Below is a small trained network, with its code and all its weights. Each question gives an input and a class and asks what happens when units are switched off, that is, made to give their printed mean instead of their output.

import numpy as np


def w(rows, s, z=0):
    codes = np.array(rows[::2]) - 128.0
    scale = np.full(codes.shape[1], s)
    scale[-1] = z or s
    return codes * scale


def f(y):
    return np.maximum(y, 0)


def log_softmax(a):
    a = a - a.max(-1, keepdims=True)
    return a - np.log(np.exp(a).sum(-1, keepdims=True))


def net(x, mask):
    res = np.array(x, float).reshape(1, 6) / 4 @ E
    y = f(res @ A[0][:, :-1].T + A[0][:, -1])
    res = res + np.where(mask, y, B[0][:, -1]) @ B[0][:, :-1]
    return log_softmax(res[-1] @ U[:, :-1].T + U[:, -1])


A, B = {}, {}
E = w([
[109,135,178,31,143,171,145,73,157],'x0',
[83,184,243,147,163,103,14,46,1],'x1',
[92,206,82,191,156,131,133,106,130],'x2',
[132,242,130,121,27,217,86,205,125],'x3',
[97,174,117,140,88,123,124,99,119],'x4',
[50,170,159,185,250,200,184,143,81],'x5',
],0.0082)
A[0] = w([
[117,164,118,141,85,132,40,165,66,138],'neuron 0',
[135,164,65,173,115,114,100,120,179,173],'neuron 1',
[107,165,126,118,169,167,109,46,124,139],'neuron 2',
[112,138,153,163,127,135,121,125,105,4],'neuron 3',
[45,80,32,123,114,71,124,182,129,115],'neuron 4',
[135,142,48,101,81,137,116,184,134,145],'neuron 5',
[113,50,166,121,184,70,150,111,79,63],'neuron 6',
[72,117,175,69,79,140,91,107,127,114],'neuron 7',
[164,226,136,144,59,160,56,109,82,146],'neuron 8',
[67,124,151,109,130,156,195,103,181,97],'neuron 9',
[106,187,98,143,102,143,133,125,122,52],'neuron 10',
[124,17,81,83,117,118,138,156,254,140],'neuron 11',
[54,150,153,134,124,170,129,122,151,112],'neuron 12',
],0.0091,0.0031)
B[0] = w([
[228,122,78,150,136,132,34,94,119,201],'neuron 0',
[115,161,178,186,61,14,204,174,65,178],'neuron 1',
[70,183,142,118,155,178,141,66,192,173],'neuron 2',
[166,119,115,68,174,168,47,75,142,147],'neuron 3',
[191,75,120,229,64,130,140,77,123,182],'neuron 4',
[105,127,101,110,78,124,188,161,172,190],'neuron 5',
[160,123,51,141,195,30,150,155,48,194],'neuron 6',
[115,180,156,105,190,183,101,129,119,171],'neuron 7',
[221,121,149,122,189,66,46,138,34,219],'neuron 8',
[83,125,189,73,207,129,105,104,130,161],'neuron 9',
[143,114,131,187,118,21,144,87,87,155],'neuron 10',
[153,153,212,122,86,246,51,52,186,249],'neuron 11',
[102,185,148,58,127,139,149,65,2,160],'neuron 12',
],0.0069,0.013)
U = w([
[3,150,149,106,178,188,205,142,134,140],'0',
[137,100,64,211,131,84,175,201,77,25],'1',
[157,107,169,128,179,212,54,102,139,78],'2',
[160,76,90,146,5,186,189,233,200,250],'3',
],0.007,0.0014)

Each question gives the input, the list of numbers given to net, and the class t.
The units are the neurons (one row each of A and B). Each row of codes is followed by its name. A weight is (code - 128) times the scale printed after its matrix; where a second scale follows, it is the last column's (A, B and U).
mask holds one flag per neuron, in row order. A switched-off neuron (its flag False) gives its mean, the last column of its row in B, instead of its output. The means were averaged over made-up inputs and are rounded, as every weight is.
A unit's drop is (log p(t) with every unit on - log p(t) with that unit switched off) / (log p(t) with every unit on - log p(t) with every unit switched off).
most important unit: the unit with the biggest drop
k most important neurons: the k neurons with the biggest drops, biggest first
drop when u is switched off: that unit's drop, to one decimal
input [-3,-5,-3,-8,5,-4], class 3: 3 most important neurons => neuron 8; neuron 11; neuron 4
input [-5,5,5,-5,-1,1], class 1: 2 most important neurons => neuron 11; neuron 6
input [-4,-1,8,4,0,7], class 1: 3 most important neurons => neuron 11; neuron 10; neuron 1
input [-1,3,1,-8,-8,3], class 1: most important unit => neuron 6
input [-8,-4,-2,0,4,6], class 3: 2 most important neurons => neuron 8; neuron 6
input [3,-3,2,5,5,1], class 1: 3 most important neurons => neuron 11; neuron 10; neuron 8
input [4,0,-5,3,0,4], class 0: 3 most important neurons => neuron 11; neuron 0; neuron 8
input [1,-1,4,1,2,-6], class 3: 2 most important neurons => neuron 6; neuron 5
input [0,4,-4,-6,-3,8], class 1: 2 most important neurons => neuron 6; neuron 11
input [-3,-8,-8,-7,-1,5], class 2: 2 most important neurons => neuron 11; neuron 9
input [-6,-3,3,-8,2,-8], class 3: 2 most important neurons => neuron 11; neuron 8
input [4,7,2,-3,-3,8], class 0: drop when neuron 3 is switched off => 0.0
input [8,-6,-8,2,-1,-2], class 2: drop when neuron 1 is switched off => 0.1
input [-1,-4,1,-3,3,2], class 3: most important unit => neuron 8
input [5,-3,-8,3,4,3], class 0: drop when neuron 8 is switched off => 0.4
